Below are the code and all the weights of a small trained network. Each question names an input and a class and asks about switching units off, where a switched-off unit gives its printed mean instead of its output.

import numpy as np


def w(rows, s, z=0):
    codes = np.array(rows[::2]) - 128.0
    scale = np.full(codes.shape[1], s)
    scale[-1] = z or s
    return codes * scale


def f(y):
    return np.maximum(y, 0)


def log_softmax(a):
    a = a - a.max(-1, keepdims=True)
    return a - np.log(np.exp(a).sum(-1, keepdims=True))


def net(x, mask):
    res = np.array(x, float).reshape(1, 8) / 4 @ E
    y = f(res @ A[0][:, :-1].T + A[0][:, -1])
    res = res + np.where(mask, y, B[0][:, -1]) @ B[0][:, :-1]
    return log_softmax(res[-1] @ U[:, :-1].T + U[:, -1])


A, B = {}, {}
E = w([
[110,77,148,143,59],'x0',
[32,190,130,174,92],'x1',
[86,83,248,194,211],'x2',
[101,159,99,138,206],'x3',
[190,88,147,155,78],'x4',
[2,103,184,26,93],'x5',
[80,77,45,157,144],'x6',
[151,156,148,78,174],'x7',
],0.0075)
A[0] = w([
[155,92,133,84,152,254],'N0',
[102,73,155,4,129,123],'N1',
[116,149,70,73,113,150],'N2',
[101,155,126,141,183,128],'N3',
[176,113,117,163,114,170],'N4',
[68,116,165,68,110,153],'N5',
[134,189,93,99,68,136],'N6',
[160,139,187,135,174,105],'N7',
[66,117,154,144,105,129],'N8',
[160,111,195,167,183,103],'N9',
[142,127,113,128,141,85],'N10',
[71,111,73,134,117,131],'N11',
[79,145,117,142,175,168],'N12',
[177,125,143,153,131,227],'N13',
[130,103,113,176,76,141],'N14',
[94,174,126,133,209,132],'N15',
[157,156,162,85,164,215],'N16',
[41,154,134,130,88,140],'N17',
[177,135,172,136,148,128],'N18',
[101,114,137,83,117,146],'N19',
],0.013,0.0061)
B[0] = w([
[59,97,50,114,123,254],'N0',
[51,104,89,83,53,244],'N1',
[30,198,95,102,136,221],'N2',
[145,123,132,211,185,199],'N3',
[173,97,51,137,58,222],'N4',
[91,80,177,116,12,229],'N5',
[178,231,113,116,98,223],'N6',
[79,179,104,82,130,215],'N7',
[102,109,209,207,143,201],'N8',
[119,184,77,104,127,247],'N9',
[96,106,147,112,116,144],'N10',
[106,189,157,159,133,198],'N11',
[134,159,151,188,172,212],'N12',
[154,156,3,144,86,248],'N13',
[221,133,116,170,122,205],'N14',
[128,127,121,195,198,234],'N15',
[10,170,74,124,144,250],'N16',
[104,151,221,176,75,220],'N17',
[116,192,72,93,81,210],'N18',
[56,136,138,118,52,186],'N19',
],0.0073,0.0078)
U = w([
[188,148,102,156,111,124],'0',
[118,198,91,95,86,207],'1',
[154,137,162,79,149,11],'2',
[122,156,222,185,122,119],'3',
[113,166,108,156,247,218],'4',
[169,116,159,112,166,2],'5',
[163,68,84,169,114,247],'6',
[99,81,159,109,106,23],'7',
],0.013,0.0025)

Each question gives the input, the list of numbers given to net, and the class t.
The units are the neurons (one row each of A and B). Each row of codes is followed by its name. A weight is (code - 128) times the scale printed after its matrix; where a second scale follows, it is the last column's (A, B and U).
mask holds one flag per neuron, in row order. A switched-off neuron (its flag False) gives its mean, the last column of its row in B, instead of its output. The means were averaged over made-up inputs and are rounded, as every weight is.
A unit's drop is (log p(t) with every unit on - log p(t) with that unit switched off) / (log p(t) with every unit on - log p(t) with every unit switched off).
The circuit of an input: a set's keep is (log p(t) with only the set's units on - log p(t) with every unit switched off) / (log p(t) with every unit on - log p(t) with every unit switched off). Starting from the 12 units with the biggest drops (on a tie, the unit counted first), units are removed one at a time, each time the one whose removal leaves the highest keep (on an exact tie, the one counted first), for as long as the keep stays at least 0.8.
units of the circuit, in order: the units of the circuit, biggest drop first
most important unit: the unit with the biggest drop
k most important neurons: the k neurons with the biggest drops, biggest first
drop of u: that unit's drop, to one decimal
input [2,1,-3,2,2,-2,6,7], class 4: 3 most important neurons	N5, N1, N18
input [6,-6,-5,6,-5,-3,-2,-5], class 0: units of the circuit, in order	N1, N16
input [-3,-3,0,1,0,-2,6,3], class 4: units of the circuit, in order	N5, N1
input [-1,1,-4,4,-6,3,3,7], class 4: most important unit	N15
input [-7,8,4,5,1,0,-3,-7], class 3: units of the circuit, in order	N17, N8
input [5,-1,0,2,4,1,0,-4], class 0: units of the circuit, in order	N1, N16
input [8,-4,-6,-5,-3,-6,1,4], class 6: units of the circuit, in order	N9, N7
input [-4,-7,5,-8,4,-5,-4,-6], class 1: 3 most important neurons	N18, N9, N7
input [5,4,4,-5,-3,7,-4,5], class 7: 2 most important neurons	N1, N5
input [1,4,-1,2,-3,1,2,-4], class 3: drop of N14	0.0
input [0,-5,4,7,7,-8,2,2], class 1: drop of N6	-0.1
input [3,-8,3,6,1,4,3,-5], class 7: drop of N1	0.1
input [-2,-5,-1,8,7,7,1,4], class 7: drop of N13	0.3
input [0,-7,-2,3,1,-4,3,2], class 6: most important neuron	N6
